Look-ups in named tables: a row name and a column name give one cell, copied from the table.

Dubidar =
cols = Gorof, Fom, Zaboni, Medege, Mede, Gup, Fusebe, Tabozim
Sarebo: [102, 165, 96, 137, 190, 160, 239, 135]
Ludabof: [133, 154, 186, 181, 61, 196, 149, 226]
Kef: [98, 162, 101, 134, 187, 156, 240, 136]
Sotupe: [202, 180, 212, 67, 183, 68, 167, 153]
Zufirul: [127, 143, 196, 173, 55, 195, 154, 240]
Libiva: [93, 129, 147, 128, 140, 162, 229, 179]
Fur: [229, 211, 182, 139, 186, 197, 110, 147]
Seb: [201, 92, 176, 157, 188, 151, 109, 129]
Dol: [117, 218, 88, 185, 152, 153, 135, 110]
Ruma: [126, 142, 198, 169, 68, 190, 158, 244]
Dus: [215, 108, 188, 129, 189, 135, 112, 133]
Zin: [185, 192, 161, 127, 176, 120, 145, 131]
Mor: [160, 161, 190, 183, 103, 202, 140, 223]

Fom of Ruma = 142
Tabozim of Ludabof = 226
Mede of Sarebo = 190
Mede of Zin = 176
Zaboni of Fur = 182
Gorof of Fur = 229
Tabozim of Sotupe = 153
Gorof of Dus = 215
Medege of Mor = 183
Mede of Seb = 188
Medege of Seb = 157
Tabozim of Ruma = 244
Zaboni of Dol = 88
Medege of Ludabof = 181

Linibu:
            Ded    Zolur     Kati      Vem  Pegotor      Nat
Bitipa   -1.155  -93.974   32.931  -32.642   32.983  -32.393
Tesa    -69.886   -1.950  -17.799   55.064  -22.771   21.540
Mot     -95.473    7.680  -99.514   30.163   -9.600  -67.299
Fumo    -23.823  -98.743   33.097  -32.459   48.597  -16.618
Kikolu  -60.630  -31.296  -14.678   18.933   12.630   25.281
Lavame  -22.548   26.643   19.131  -36.726  -18.026   37.171
Zozazo   -0.747   39.844  -26.106  -54.491  -59.552   11.446
Tir      39.567  -85.485  -13.471  -39.532  -95.750  -84.650
Tarili  -34.210  -85.717   20.671  -28.674   51.473    1.317
Gon     -20.224   42.194  -36.682  -52.102  -57.586   -0.935
Tas     -26.643  -40.185  -55.869  -14.037  -37.589  -63.927

Vem of Mot is 30.163
Ded of Zozazo is -0.747
Ded of Tas is -26.643
Zolur of Kikolu is -31.296
Zolur of Tesa is -1.950
Ded of Tir is 39.567
Pegotor of Gon is -57.586
Vem of Tas is -14.037
Zolur of Fumo is -98.743
Nat of Mot is -67.299
Pegotor of Tas is -37.589
Ded of Mot is -95.473

Lali
|  | Zunira | Dufunem | Todir | Fadeva | Sug | Batobev |
|---|---|---|---|---|---|---|
| Vef | 136 | 133 | 146 | 126 | 42 | 154 |
| Gif | 223 | 127 | 111 | 126 | 154 | 103 |
| Zevim | 136 | 127 | 174 | 126 | 43 | 102 |
| Bifelon | 136 | 121 | 146 | 126 | 87 | 102 |
| Tak | 87 | 127 | 168 | 113 | 42 | 191 |
| Tenip | 136 | 168 | 132 | 160 | 163 | 102 |
| Nabekel | 187 | 127 | 146 | 126 | 87 | 102 |
| Bekapul | 136 | 119 | 146 | 126 | 87 | 102 |

Todir of Bifelon: 146
Todir of Vef: 146
Zunira of Bekapul: 136
Todir of Tak: 168
Batobev of Bifelon: 102
Todir of Bekapul: 146
Zunira of Vef: 136
Fadeva of Gif: 126
Fadeva of Vef: 126
Dufunem of Gif: 127
Dufunem of Tenip: 168
Batobev of Vef: 154
Batobev of Tak: 191
Todir of Nabekel: 146

Pesu:
,Fozak,Ziri,Terobil,Movi,Puzarov,Somifug,Migedup,Fep
Meguzaz,-477,-141,-502,-426,-423,78,-174,-534
Zon,-510,-245,-370,-425,-286,-136,-422,-377
Fov,-554,-323,-351,-426,-487,-72,-362,-380
Dopus,554,257,473,471,404,34,481,396
Kefuf,634,335,536,368,316,10,448,374
Liteme,566,404,408,252,246,276,582,143
Zad,583,429,451,259,155,169,516,160
Kinafe,496,491,291,92,88,321,550,71
Tezefu,-559,-373,-389,-266,-342,-154,-475,-238
Duz,-333,41,-621,-539,-575,380,-72,-551
Vek,584,371,521,259,227,179,493,252

Meguzaz, Fep: -534
Dopus, Fep: 396
Duz, Ziri: 41
Zon, Ziri: -245
Zon, Fozak: -510
Liteme, Migedup: 582
Fov, Terobil: -351
Zad, Ziri: 429

Puli =
columns: Mezag, Zilub, Zulap, Vonov, Falopo, Nepeli, Gel, Pobub, Ligok
Boropap: [64, 86, 116, 49, 132, 47, 120, 153, 100]
Mus: [144, 70, 138, 54, 132, 189, 128, 153, 54]
Feb: [136, 187, 136, 214, 131, 54, 104, 166, 159]
Pabopep: [200, 159, 155, 201, 129, 141, 110, 207, 100]
Rik: [93, 61, 124, 20, 132, 135, 143, 104, 100]
Kamifa: [127, 64, 136, 38, 132, 110, 120, 177, 59]
Babeli: [165, 150, 145, 181, 132, 91, 92, 234, 100]
Nikifak: [121, 156, 116, 155, 132, 158, 156, 22, 199]
Lopev: [136, 147, 136, 166, 132, 39, 90, 222, 106]
Reb: [167, 156, 146, 190, 132, 93, 94, 230, 100]
Kos: [136, 65, 136, 41, 132, 195, 141, 134, 71]
Losipav: [146, 200, 136, 237, 128, 106, 120, 152, 177]
Duv: [78, 63, 121, 20, 134, 110, 129, 128, 100]
Sep: [110, 71, 128, 34, 132, 178, 155, 80, 100]

Vonov of Reb is 190
Pobub of Pabopep is 207
Vonov of Pabopep is 201
Falopo of Babeli is 132
Vonov of Feb is 214
Zulap of Sep is 128
Ligok of Babeli is 100
Zilub of Sep is 71
Mezag of Kos is 136
Pobub of Nikifak is 22
Falopo of Feb is 131
Ligok of Feb is 159
Pobub of Rik is 104

Non =
fields: Nad, Buv
Muz: [158, 160]
Tik: [162, 159]
Dori: [16, 42]
Pezepiz: [47, 137]
Sima: [197, 142]
Durur: [99, 183]
Zubar: [7, 43]
Velerez: [28, 25]
Zusu: [48, 18]
Nef: [130, 158]
Kefetid: [108, 23]

What is the Nad of Dori in Non? 16
What is the Buv of Durur in Non? 183
What is the Nad of Velerez in Non? 28
What is the Buv of Tik in Non? 159
What is the Nad of Durur in Non? 99
What is the Nad of Nef in Non? 130
What is the Nad of Pezepiz in Non? 47
What is the Nad of Muz in Non? 158
What is the Nad of Tik in Non? 162
What is the Buv of Pezepiz in Non? 137
Row with the largest Nad: Sima

Lunilal.tsv
	Lifor	Todeva	Rananu	Bav	Gog	Kis	Zoko	Vil
Makiga	0.597	0.639	0.495	0.501	0.513	0.581	0.564	0.626
Sidezig	0.496	0.635	0.182	0.536	0.630	0.551	0.512	0.539
Zuvidi	0.582	0.233	0.410	0.521	0.457	0.635	0.531	0.453
Bor	0.548	0.432	0.472	0.516	0.413	0.517	0.502	0.524
Pab	0.446	0.568	0.523	0.622	0.549	0.641	0.546	0.366
Zer	0.517	0.458	0.536	0.462	0.472	0.483	0.520	0.608
Vof	0.404	0.635	0.788	0.490	0.581	0.525	0.549	0.558
Pofo	0.550	0.568	0.617	0.449	0.546	0.492	0.520	0.620

Makiga, Lifor -> 0.597
Vof, Kis -> 0.525
Pofo, Zoko -> 0.520
Zuvidi, Kis -> 0.635
Pab, Gog -> 0.549
Zer, Zoko -> 0.520
Zer, Bav -> 0.462
Bor, Gog -> 0.413
Vof, Bav -> 0.490
Makiga, Rananu -> 0.495
Vof, Todeva -> 0.635
Sidezig, Bav -> 0.536
Makiga, Kis -> 0.581
Sidezig, Zoko -> 0.512

Buv:
fields: Tuv, Viku, Sakore
Muso: [106, 361, 304]
Lud: [564, 294, 254]
Zotot: [619, 403, 196]
Neb: [85, 419, 334]
Lan: [508, 370, 402]
Medado: [795, 508, 828]
Vebul: [543, 636, 509]
Kesepe: [490, 569, 361]
Pif: [612, 306, 221]
Bedo: [81, 604, 385]
Mav: [767, 546, 746]

What is the Sakore of Neb in Buv? 334
What is the Sakore of Kesepe in Buv? 361
What is the Tuv of Zotot in Buv? 619
What is the Sakore of Mav in Buv? 746
What is the Viku of Lan in Buv? 370
What is the Tuv of Bedo in Buv? 81
Which row has the largest Tuv? Medado

Gavidi =
	Sas	Pakapup	Nor	Daba
Gir	158	104	160	166
Sedisi	131	92	174	182
Monibi	58	189	200	130
Teb	95	110	99	194
Bek	131	145	101	214
Vemik	159	38	76	139
Rul	86	59	110	120
Dugup	137	119	174	154
Vor	209	98	101	196
Duk	201	69	101	214
Sud	196	82	120	210
Bos	87	143	82	186
Tofeno	118	108	183	160

Vor, Pakapup -> 98
Dugup, Pakapup -> 119
Tofeno, Daba -> 160
Sedisi, Nor -> 174
Teb, Nor -> 99
Bos, Sas -> 87
Rul, Pakapup -> 59
Bek, Sas -> 131
Teb, Sas -> 95
Vemik, Nor -> 76
Dugup, Nor -> 174
Sud, Sas -> 196

Res
         Kikira  Piz
Vir         160   87
Suk         210   81
Dol         156  193
Gemune       58  200
Pefigun      67  162
Ganana      131  127
Bosusag     170  129
Bobi        137  103
Mapozo      155   86
Pefepu      175   81
Zab         168   71
Fesa        183   86
Libopal     168   71
Voni         70  192

Kikira of Suk = 210
Kikira of Zab = 168
Kikira of Ganana = 131
Piz of Voni = 192
Kikira of Dol = 156
Kikira of Voni = 70
Kikira of Vir = 160
Piz of Dol = 193
Piz of Suk = 81
Piz of Bosusag = 129
Piz of Fesa = 86
Kikira of Bosusag = 170
Piz of Mapozo = 86
Row with the largest Kikira: Suk

Table Dasa
columns: Sif, Gif, Gufet, Peribu, Seso, Vum, Tir
Sipe: [193, -35, 152, -658, -161, 361, -145]
Gaz: [240, 231, 660, 135, -98, 11, -136]
Zuke: [-16, 160, -679, 88, 132, -129, -375]
Gomag: [198, -132, -733, 105, 454, 125, -139]
Dobu: [40, 386, 779, 295, 156, -238, -97]
Mafemar: [507, 99, -651, -378, 64, 370, 276]
Gar: [-129, 227, 41, 249, 53, -425, 19]
Dez: [-11, -49, -430, -349, -28, 290, 711]

Zuke, Gif => 160
Zuke, Vum => -129
Sipe, Sif => 193
Dobu, Gufet => 779
Gar, Vum => -425
Zuke, Seso => 132
Dez, Sif => -11
Gar, Tir => 19
Dobu, Tir => -97
Dez, Tir => 711
Gar, Peribu => 249
Mafemar, Gufet => -651
Dez, Vum => 290
Gomag, Tir => -139
Row with the largest Tir: Dez

